In the rows, 128 means zero.
Here are made-up elements, facts about them, and rows of numbers that follow some of those facts. Name the element behind each unnamed row.

How the elements are related:
K_129 π K_830; K_129 π K_602; K_156 π K_789; K_156 π K_45; K_156 π K_833; K_168 π K_758
K_168 π K_746; K_168 π K_43; K_168 π K_163; K_168 π K_265; K_193 π K_353; K_193 π K_505
K_193 π K_677; K_196 π K_578; K_196 π K_735; K_196 π K_312; K_196 π K_324; K_196 π K_82
K_196 π K_94; K_200 π K_403; K_200 π K_588; K_200 π K_49; K_222 π K_292; K_222 π K_636
K_222 π K_265; K_236 π K_369; K_236 π K_201; K_236 π K_70; K_236 π K_45; K_236 π K_467
K_236 π K_632; K_241 π K_403; K_242 π K_491; K_242 π K_27; K_26 π K_853; K_26 π K_10
K_267 π K_864; K_267 π K_789; K_267 π K_10; K_267 π K_945; K_284 π K_191; K_284 π K_482
K_284 π K_850; K_284 π K_376; K_289 π K_853; K_289 π K_500; K_289 π K_119; K_289 π K_49
K_289 π K_312; K_289 π K_634; K_317 π K_77; K_317 π K_899; K_317 π K_470; K_317 π K_165
K_317 π K_306; K_330 π K_201; K_330 π K_753; K_337 π K_537; K_337 π K_216; K_337 π K_632
K_356 π K_351; K_356 π K_35; K_356 π K_505; K_356 π K_663; K_356 π K_632; K_359 π K_353
K_359 π K_324; K_375 π K_537; K_375 π K_636; K_375 π K_92; K_383 π K_353; K_383 π K_128
K_385 π K_92; K_434 π K_35; K_434 π K_70; K_434 π K_119; K_434 π K_277; K_434 π K_663
K_466 π K_553; K_466 π K_119; K_466 π K_595; K_496 π K_664; K_496 π K_500; K_496 π K_833
K_509 π K_830; K_509 π K_355; K_509 π K_543; K_509 π K_128; K_509 π K_952; K_517 π K_811
K_517 π K_82; K_539 π K_507; K_539 π K_677; K_539 π K_958; K_539 π K_433; K_548 π K_216
K_548 π K_306; K_57 π K_92; K_571 π K_537; K_571 π K_324; K_576 π K_946; K_576 π K_818
K_576 π K_543; K_576 π K_265; K_605 π K_482; K_605 π K_830; K_605 π K_505; K_609 π K_679
K_609 π K_881; K_609 π K_110; K_616 π K_324; K_616 π K_94; K_620 π K_588; K_620 π K_581
K_638 π K_911; K_638 π K_94; K_638 π K_543; K_638 π K_467; K_638 π K_754; K_64 π K_201
K_64 π K_119; K_64 π K_84; K_660 π K_292; K_660 π K_663; K_686 π K_830; K_687 π K_735
K_687 π K_553; K_687 π K_84; K_687 π K_636; K_687 π K_318; K_702 π K_355; K_702 π K_663
K_702 π K_534; K_704 π K_958; K_704 π K_458; K_750 π K_312; K_750 π K_467; K_750 π K_282
K_759 π K_899; K_759 π K_700; K_834 π K_534; K_836 π K_111; K_861 π K_162; K_861 π K_27
K_861 π K_376; K_862 π K_578; K_862 π K_252; K_862 π K_830; K_862 π K_684; K_888 π K_578
K_888 π K_664; K_888 π K_111; K_888 π K_679; K_893 π K_351; K_893 π K_111; K_893 π K_753
K_893 π K_534; K_893 π K_163; K_893 π K_216; K_903 π K_351; K_903 π K_324; K_918 π K_864
K_918 π K_376; K_918 π K_110; K_983 π K_553; K_983 π K_684; K_983 π K_595; K_983 π K_881
K_998 π K_482; K_998 π K_353; K_998 π K_811; K_998 π K_43; K_10 Θ 374; K_110 Θ 189
K_111 Θ 689; K_119 Θ 881; K_128 Θ 881; K_129 Θ 881; K_156 Θ 881; K_162 Θ 374
K_163 Θ 881; K_165 Θ 374; K_168 Θ 189; K_191 Θ 881; K_193 Θ 689; K_196 Θ 881
K_200 Θ 374; K_201 Θ 374; K_216 Θ 189; K_222 Θ 689; K_236 Θ 374; K_241 Θ 189
K_242 Θ 374; K_252 Θ 374; K_26 Θ 881; K_265 Θ 881; K_267 Θ 374; K_27 Θ 374
K_277 Θ 53; K_282 Θ 881; K_284 Θ 689; K_289 Θ 881; K_292 Θ 881; K_306 Θ 374
K_312 Θ 881; K_317 Θ 374; K_318 Θ 881; K_324 Θ 689; K_330 Θ 374; K_337 Θ 189
K_35 Θ 881; K_351 Θ 53; K_353 Θ 881; K_355 Θ 881; K_356 Θ 53; K_359 Θ 374
K_369 Θ 53; K_375 Θ 53; K_376 Θ 189; K_383 Θ 374; K_385 Θ 374; K_403 Θ 374
K_43 Θ 881; K_433 Θ 374; K_434 Θ 881; K_45 Θ 881; K_458 Θ 881; K_466 Θ 189
K_467 Θ 374; K_470 Θ 374; K_482 Θ 374; K_49 Θ 374; K_491 Θ 881; K_496 Θ 189
K_500 Θ 689; K_505 Θ 189; K_507 Θ 374; K_509 Θ 189; K_517 Θ 881; K_534 Θ 881
K_537 Θ 374; K_539 Θ 881; K_543 Θ 881; K_548 Θ 374; K_553 Θ 881; K_57 Θ 881
K_571 Θ 374; K_576 Θ 374; K_578 Θ 53; K_581 Θ 189; K_588 Θ 53; K_595 Θ 53
K_602 Θ 881; K_605 Θ 881; K_609 Θ 881; K_616 Θ 881; K_620 Θ 881; K_632 Θ 53
K_634 Θ 689; K_636 Θ 881; K_638 Θ 374; K_64 Θ 374; K_660 Θ 189; K_663 Θ 53
K_664 Θ 881; K_677 Θ 881; K_679 Θ 53; K_684 Θ 881; K_686 Θ 189; K_687 Θ 881
K_70 Θ 881; K_700 Θ 689; K_702 Θ 374; K_704 Θ 881; K_735 Θ 374; K_746 Θ 881
K_750 Θ 689; K_753 Θ 189; K_754 Θ 689; K_758 Θ 189; K_759 Θ 374; K_77 Θ 881
K_789 Θ 881; K_811 Θ 374; K_818 Θ 881; K_82 Θ 689; K_830 Θ 881; K_833 Θ 881
K_834 Θ 689; K_836 Θ 374; K_84 Θ 374; K_850 Θ 53; K_853 Θ 189; K_861 Θ 689
K_862 Θ 189; K_864 Θ 189; K_881 Θ 881; K_888 Θ 881; K_893 Θ 881; K_899 Θ 881
K_903 Θ 689; K_911 Θ 53; K_918 Θ 881; K_92 Θ 689; K_94 Θ 881; K_945 Θ 881
K_946 Θ 881; K_952 Θ 881; K_958 Θ 881; K_983 Θ 881; K_998 Θ 374

Named rows:
K_111: [140 121 146 180  89  96 139  91 149 142  88 134 119  92 139 117 115 140
 123  99  85 121 146  96 160  64 114]
K_306: [162 114 155 202 142 166 140 128  80 160 119 147 114 144 123 108 116 130
 102 155 131 152 120  69 116  77  73]
K_324: [140 131 143 181  99 100 141 100 153 147  93 138 117  93 146 126 119 138
 123  95  79 125 146 103 160  67 119]
K_156: [104 150  94  99 103 100 115 107 106 142  98 103 117 177 119 155 102 168
 150 151 126 121 107 185  91 131  92]
K_548: [139 158 139 162 119 167 119 111  83 173  97 153 108 158 174 132 102 162
 102 141 123 168 144  71  90 125  72]
K_505: [ 85 121 152 115 109 137 145 143 127 130 120 156 179 115 148 182 184 168
 108 120 124  92 136  80 145  69 133]
K_369: [116  62 167 117  93 103 143 112 153 118  88 155 148 149  98 159 167 119
 104 171  57 143 154 125 157 141  94]
K_537: [151 135 141 188 142 169 155 143 147 135 130 153 120 122 134 139 111 134
 106 134  59 160 131  83 122  97  78]
K_983: [ 98 159 107  96 110 121 104 111 116 152 103 108 119 169 123 182 103 145
 144 143 135 115  90 188 120 133  95]
K_496: [ 67 144 105 101  70 135 128 112 102 138  90 158 172 158 188 164 164 189
 120 124 111  97 154  73  91 109 125]
K_70: [142 116 103 104 141 101 144 127 129 143 120  95 122 145  95 163 132 142
 125 159 116 108 104 203 140  87 100]
K_77: [161  89 114 133 156 112 109 117  57 185 109 105 110 178  92 120 123 119
 114 175 160  96  73 121 148  75 111]
K_539: [124 146 129 126 137  99  92 133 152 146 136 116 107 164 197 162 139 150
 142 163 156 154  87 214 103 135 135]
K_833: [133 113  99 109 122  95 145 120 135 124 118  95 131 161  91 136 120 148
 131 157 114  98  92 195 117  89  91]
K_818: [142 130 121  91 158 112 143 132 131 163 125  92 117 129  92 192 149 133
 118 157 129 117 113 202 156  84 101]
K_482: [132 146 188 193 121 168 150 132 143 119 135 142 140 100 118 155 111 118
 105 129 112 162 113  81 115  99  71]
K_43: [135 130 126  97 152 113 138 131 132 152 126  94 120 132  93 182 141 123
 122 150 137 110  90 199 147  84 105]
K_10: [135 126 125 210  79 152 152 127 145 114 125 140 145 127 107  99 101 145
 105 137  71 152 125  82  74  95  66]
K_853: [ 84 103 111 130  84 120 149 128 125 121 113 153 182 136 138 133 177 175
 116 130  94  88 146  75 112  70 125]
K_337: [ 79 146 111  93 108 154 125 119  86 169  92 159 160 152 193 188 168 185
 118 119 114 103 154  73 118 110 132]

Rows to name:
No name comes twice in this set of rows, the named rows included.
[113 160 128 143  96 115 110  93 141 177  80 151 111 104 192 148 107 159
 139  97  80 147 157  96 162 106 121] : K_222
[ 66 157 144  94  72 157 110 119 102 146  91 158 176 143 186 192 162 171
 119 111 138  98 139  78 123 105 127] : K_862
[147 119 140 139 149  98 130 149 156 132 143  99 119 143 126 159 151 126
 122 161 148 119  80 213 138  96 126] : K_677
[113 129 148 125 145 127 130 114 129 121 132  98 150 127  88 178 115 101
 139 136 148 103  69 182 140 106 104] : K_191
[ 63 162 162  94  69 158 100 118 103 149  91 159 176 140 186 198 153 164
 116 110 150 101 127  75 134 104 126] : K_686
[118 167 157 126 123 168 135 120 127 163 104 148 108 120 176 182 116 157
 106 131 105 176 159  82 105 123  68] : K_576
[126 116 188 199 169 169 153 103 122 113 140 146 141  84  97 143 124 114
 114 128 117 169 107  72  75 132  82] : K_162
[108 153  95  90 122 112 101 103 127 158  99 101 114 174 124 165 117 150
 149 162 129 122 117 183 105 128  93] : K_289
[ 94 110 122 110 114 131 151 135 112 139 110 154 172 120 144 172 187 179
 109 131 108  94 156  79 139  66 129] : K_753
[ 71 150 115  95  84 150 126 119 107 149  92 160 170 149 184 184 165 184
 119 121 118 102 151  78 108 107 130] : K_466
[102 133 101 104 143 161  98 111 172 167 124 132 184 122 162 118 207  85
 122 182 111  88 166  71 142  67 127] : K_581
[101 161 123 189  70 162 138 106 123 118 101 149 125 153 157 115  91 165
 111 128  83 169 135  76  67 136  66] : K_267
[140 119 101 106 161 127 143 132 139 155 125 110 120 156  97 176 119 134
 124 152  99 102  88 199 148  95 112] : K_636

Now the same elements, written a new way:
Known rows:
K_282: [134 118 123 138 153 143  98 119 142 167 133 136 150 126 111 127 114 143
 122 109 121 122 119 145 122 114 133 144 122 119 150 158 117 157 122 124]
K_983: [115  88 118 126 152 131  95 108 127 166 144 127 149 131 133 121 110 132
 129 102 116 130 124 138 119  97 142 139 121 123 144 109 126 173 133 126]
K_759: [ 92 136 112 147 110 139 169 146 109  95 141 118 145 156 137 111 131 136
 112 100 114 112 130  70 130 111 128 124 114 125 130  98 128  72 131 107]
K_746: [136 119 122 140 150 141  97 116 140 165 132 138 153 127 113 127 114 147
 121 106 123 124 119 145 123 112 134 144 121 118 149 160 120 158 123 126]
K_376: [143 103 126 136 108 126 118 113  99 143  96 122  86 129 121 158 143  73
 103 107 142 113 124  77 116 144 137 128 184 117 123 113 113 141 130 151]
K_35: [129 116 122 140 150 137  96 117 146 158 134 133 158 125 110 129 109 150
 121 111 124 125 118 142 125 117 142 143 118 120 153 162 114 167 123 125]
K_571: [ 77 140 116 146 109 161 162 166 100  99 145 133 151 141 137 111 126 133
 116 117 115 115 129  69 130 121 119 119 121 117 122 106 134  84 127 104]
K_216: [143  97 127 138 106 120 115 122 105 133 103 127 103 118 118 165 141  85
 102 134 143 120 125  67 119 141 134 127 180 115 122 119 117 143 125 152]
K_284: [149 115 119 105 108 118 111 108 119 121 121 112 103 170 116 114 109  39
 123 120 126 118 121 102 122 158 192 117 115 140 127  68 234  64 110  98]
K_899: [137 118 122 138 151 141  97 116 142 164 132 138 151 126 114 128 117 146
 121 108 123 123 119 144 122 111 134 144 120 119 150 156 121 153 123 125]
K_537: [ 99 144 115 170 114 148 166 168 124  90 138 142 152 146 117 116 132 126
 108 121 118 106 125  76 131 131 107 126 116 108 126 114 128 104 124 115]
K_507: [104 143 111 169 115 140 170 155 123  92 136 130 143 151 114 117 129 135
 107  97 118 103 125  75 129 124 114 130 117 116 131 115 123 106 125 108]
K_687: [111  93 122 125 151 136  94 112 130 167 142 126 154 131 133 119 111 130
 129 109 116 131 123 141 122 106 143 137 120 122 146 117 120 165 133 129]
K_702: [ 89 134 113 147 106 132 168 142 117  83 146 114 161 151 132 116 125 159
 109 117 118 119 130  61 136 115 142 123 107 127 136 115 124  76 129 107]
K_496: [127  88 127 116 105 124 117 111  91 146 106 108  91 128 137 154 139  73
 110 120 135 124 128  68 117 135 148 121 186 124 120  97 113 113 135 150]
K_638: [ 87 138 114 144 111 148 168 152 110 102 142 115 144 150 132 112 128 134
 114 107 111 112 129  68 130 119 126 123 120 123 129 109 119  63 130 104]
K_385: [ 89 136 115 156 106 143 168 151 110  95 142 132 159 170 142 102 138 113
 111 120 111 114 130  86 135 121 122 119 112 110 122  79 135  69 136 132]
K_605: [124 118 118 121 140 139 104  94 116 180 146 122 164 138 127 125 104 170
 127 101 119 132 124 142 124 105 158 141 132 122 135 135 135 129 133 127]
K_945: [139 118 122 138 152 141  97 117 141 166 131 137 150 126 113 127 116 144
 122 107 122 123 119 146 122 111 132 144 120 119 150 157 118 154 124 125]
K_861: [152 114 121 104 109 118 110 112 122 121 119 112 102 167 117 113 114  36
 124 123 124 119 121 101 121 155 187 116 111 142 130  67 230  61 108  98]

Which element is each row?
No name comes twice in this set of rows, the named rows included.
[ 98 130 111 170 119 132 167 156 130  87 139 123 141 150 111 116 129 131
 109 102 116 103 125  71 128 129 114 129 114 118 134 113 116 121 127 108] : K_201
[138 128 123 125 117 149 102 151 125 121 121 141 104 136  92 121 101  40
 124 145 130 113 114  96 120 189 166 116 126 127 120 102 228 111  98  85] : K_324
[129 109 123 117 147 141  99 105 121 170 134 127 148 134 140 121 120 139
 126  93 120 131 125 144 121  88 144 140 118 127 148 131 128 123 129 124] : K_918
[120  96 120 144 158 130  94 118 149 159 136 126 147 128 110 126 108 132
 124 106 119 121 118 140 121 122 139 143 121 120 154 144 107 203 127 125] : K_119
[124 102 120 121 148 137  96 109 123 167 139 130 149 130 138 122 118 138
 127 100 119 132 125 140 120  87 140 140 119 124 146 122 128 145 129 124] : K_609
[126  97 124 118  98 124 123 101  86 157 113 103 105 131 128 157 129  94
 110 126 135 124 128  68 121 149 159 123 194 120 111 103 117 106 138 153] : K_509
[127  99 131 114 103 131 118 110  91 151 102 100  91 131 136 152 140  70
 109 121 134 123 126  70 120 145 156 120 185 126 124 115 103  93 136 150] : K_241
[ 88 126 111 149 110 132 167 148 113  89 144 118 146 153 135 112 129 134
 112 104 114 113 131  65 129 111 129 124 112 123 132  94 123  88 131 107] : K_330
[142  96 126 137 109 122 116 117 102 142 100 124  89 125 119 160 141  69
 104 113 141 115 124  73 115 144 133 128 183 117 122 107 114 150 129 151] : K_110
[119 131 121 143 147 155  93 108 114 162 131 146 152 133 119 121 105 166
 120  69 135 122 117 153 124 119 151 142 124 117 147 161 133 194 126 120] : K_353
[109 100 123 122 147 133  95 108 136 159 141 114 161 130 128 122 106 150
 126 116 119 135 122 135 127 113 161 137 117 128 155 143 111 157 133 126] : K_434
[136 119 122 140 150 138  98 116 146 163 135 134 159 126 107 131 111 160
 121 115 124 126 119 142 125 118 140 144 121 119 149 164 119 156 122 126] : K_355
[137 121 118 108 104 124 109 106 108 116 124 114 113 170 116 110 101  57
 122 112 132 120 119 102 126 169 207 115 116 139 126  73 236  95 112  96] : K_193
[ 96 131 111 172 118 135 167 158 127  89 139 128 139 152 113 117 130 128
 109 101 116 102 125  73 127 129 112 129 117 115 132 102 119 131 127 110] : K_84

Now the same elements, written a new way:
Known rows:
K_899: [ 99 119 141 144  99 133 232 132 144 114 138  96 122 102  93 102 106 118
  55 104 130 132 139 134 108 227  91 156 133 164  84 135 142 115 176 156
 191 123 159 146 202 182 147 130]
K_369: [128 139 151 156 102 184  97 111 202 121 129  89  92 105  95 116 107 198
 133 115 105 135 115 110 111 128  89 209 132 109 180 159 114 115 147 129
 113 182  84 130 111 134 137 211]
K_881: [116 110 157 110 101 211 191 112 153 118 171  96 117 116  98 109 107 121
  77 110 106 141 170 148 126 163 121  98 130 160  90 139 110 113 143 129
 134 129 135 156 140 142 137 138]
K_789: [104 111 172 109 101 220 204 114 147 117 185  94 119 136 116 113 106 158
  82 106 106 141 160 159 133 164 142  94 127 164  95 149 101 120 146 126
 134 126 153 166 142 149 140 135]
K_196: [145 109 185 112 108 205 169 133 150 117 121  99 151 116 104 113 149 116
  58 112 106 132 169 136 146 123  92  93 130 164  80 142  88 115 152 130
 119 130 149 140 162 137 141 139]
K_241: [ 93 112  99 144 114 125 142 135 147 162 101  92 175 128 105 195 180 114
 137 169 212 129 160 119 148 123 133 105 197  54 124 143  79 126 148 122
 110 124 112 124 101 131 220 130]
K_811: [155 113  84 120 115 123  91 111 163 122 173 119  89 101 108 128 104 120
 158 129 103 134 111 114 130  64  90  90 164  55 152 137 145 112 145 133
 171 127 122 135 102 136 138 132]
K_758: [117 152  87 138 102 118 135 110 204 139 131  90 121 118 133 168 171 113
 144 114 193 125 141 115  92 149 158 172 171  50 181 140  93 122 143 165
 118 124 123 126 118 127 137 131]
K_700: [106 159  78 130  99 106  95 148 149 142 100 129 170 102  95 105 103 154
  57 107 138 135 114 116  93 227 105 186 143  58 165 129  89 136 243 142
 115 119  80 129 178 198 167 131]
K_616: [152 112 190 111 113 204 162 130 153 116 116  98 152 116 108 112 154 115
  60 109 109 135 166 134 139 117  94  95 127 163  78 141  88 116 152 125
 119 137 156 137 165 136 139 131]
K_156: [128 111 195 113 105 223 186 143 147 118 138  97 158 137 121 112 139 131
  60 111 107 135 156 151 158 134 105  92 128 171  86 152  85 118 158 126
 120 124 159 159 157 133 139 140]
K_482: [147 118  86 115 108 127  94 109 164 124 165 117  91  99 102 125 106 124
 165 122 102 134 112 114 133  65  90  91 153  56 152 138 146 113 146 135
 176 129 109 143 101 134 139 132]
K_702: [179 124  91 135 149 129  94 132 154 125 131 153  94 101 128 141 109 117
 111 146 104 133 111 113 151  62  88  87 167  56 144 138  92 115 171 128
 156 139 134 132 109 135 150 133]
K_433: [122 142  87 132 140 109  88 113 179 124 148  98  89 106  96 110 105 162
 212 215 125 129 110 111 147  63  88  92 144  58  88 140 115 116 146 148
 182 126 175 131 103 165 134 132]
K_660: [124 168  83 158 103 135 132 122 187 146 102  91 171 125 138 176 213 112
 112 113 204 127 132 111 101 125 127 129 154  55 164 146  85 147 145 128
 114 125 125 125 131 127 139 133]
K_162: [138 144  87 111 104 113  94 105 151 127 151  98  93  99 140 115 104 158
 185 110 103 128 113 114  93  62 125  94 137  57 155 139 128 115 143 174
 213 161  87 151  98 134 146 135]
K_318: [137 111 154 111 102 198 183 114 151 117 173  94 110 119 106 115 111 116
  74 110 103 132 164 138 103 145 135 109 130 156  77 141 116 114 144 129
 139 131 136 143 162 144 140 133]
K_110: [ 99 171  85 121 101 153 165 110 185 146 141  91 143 112 123 169 159 122
 175 110 210 127 136 113  97 176 157 124 132  53 177 156  94 163 142 131
 119 125 100 133 103 133 138 132]
K_330: [178 126  87 135 154 130  93 139 151 124 142 148  95 103 137 142 107 118
 115 144 105 130 108 113 148  62  90  87 161  54 143 142  93 118 173 129
 160 141 138 135 117 132 152 130]
K_165: [110 139  83 193 103 105 119 134 150 120 160 120  92 100  97 109 102 119
  80 109 110 130 108 110 118 126  89  95 182  57 145 131 182 116 188 166
 227 122 134 139 143 172 160 129]

Which element is each row?
No name comes twice in this set of rows, the named rows included.
[ 99 108  86 116 143 110  94 113 144 139 172 102  92 103  98 151  98 118
 179 192 103 133 111 130 154  62 102  89 201  55 107 136 101 115 148 129
 122 143 114 131  98 157 227 130] : K_403
[ 97 111 155 139 103 166  97 117 147 125 105  87  94 103  89 117 107 186
 158 171 105 149 117 113 142 120  87 192 160 109 130 144  91 110 141 124
 106 191  82 128 100 141 226 185] : K_588
[ 99 178  86 111 100 137 158 108 193 146 123  89 135 103 126 160 164 121
 182 110 212 128 142 112  93 160 166 136 136  50 178 154  92 151 141 148
 122 122  87 131 100 128 136 132] : K_376
[202 138  76 111 114 111  90 147 152 173 104  97 164 108 121 111 110 121
 128 150 108 132 111 112  88 112 181 125 129  58  79 136  95 119 146 129
 112 127  75 132 177 193 154 130] : K_92
[114 113 191 112 106 231 195 144 148 120 140  97 162 140 117 112 135 145
  61 111 110 138 160 156 165 138 109  92 125 174  82 157  89 118 159 124
 117 129 159 162 152 142 139 144] : K_26
[130 165  87 152 104 131 124 114 201 142 100  93 171 119 136 176 219 112
 106 113 201 128 139 111 102 127 122 139 165  52 169 142  84 134 148 129
 118 125 122 125 127 125 140 133] : K_168
[162 170  86 104 101 109  88 111 178 168  95 128 199 103 139 112 128 190
  78 109 116 131 117 120  97  89 149 108 133  54 164 137  81 149 212 128
 109 151  77 132 100 134 152 131] : K_861
[166 157 123 169 101 182  96 166 180 123  99  90 121 102  94 114 169 150
 116 139 107 131 115 109 104  92  87 177 131 104 121 166  93 113 145 123
 112 175  81 129 144 134 145 221] : K_375
[157 139  85 171 139 110  98 157 149 125 125 148  97 102 114 118 107 118
  78 121 107 130 107 113 144  64  87  86 169  59 136 136 102 115 189 131
 184 127 135 136 138 138 158 130] : K_548
[146 152 165 167 102 191  93 143 208 119 100  93 111 104  93 115 156 177
  92 122 108 135 113 109 138 104  84 184 132 116 166 166  90 112 175 124
 109 179  86 130 121 132 137 224] : K_356
[ 99 168  87 157 102 159 157 128 168 145 109  92 179 139 140 182 197 119
 127 112 215 128 129 111 129 145 131 102 135  52 165 162  86 178 147 125
 116 119 128 129 116 128 139 133] : K_496

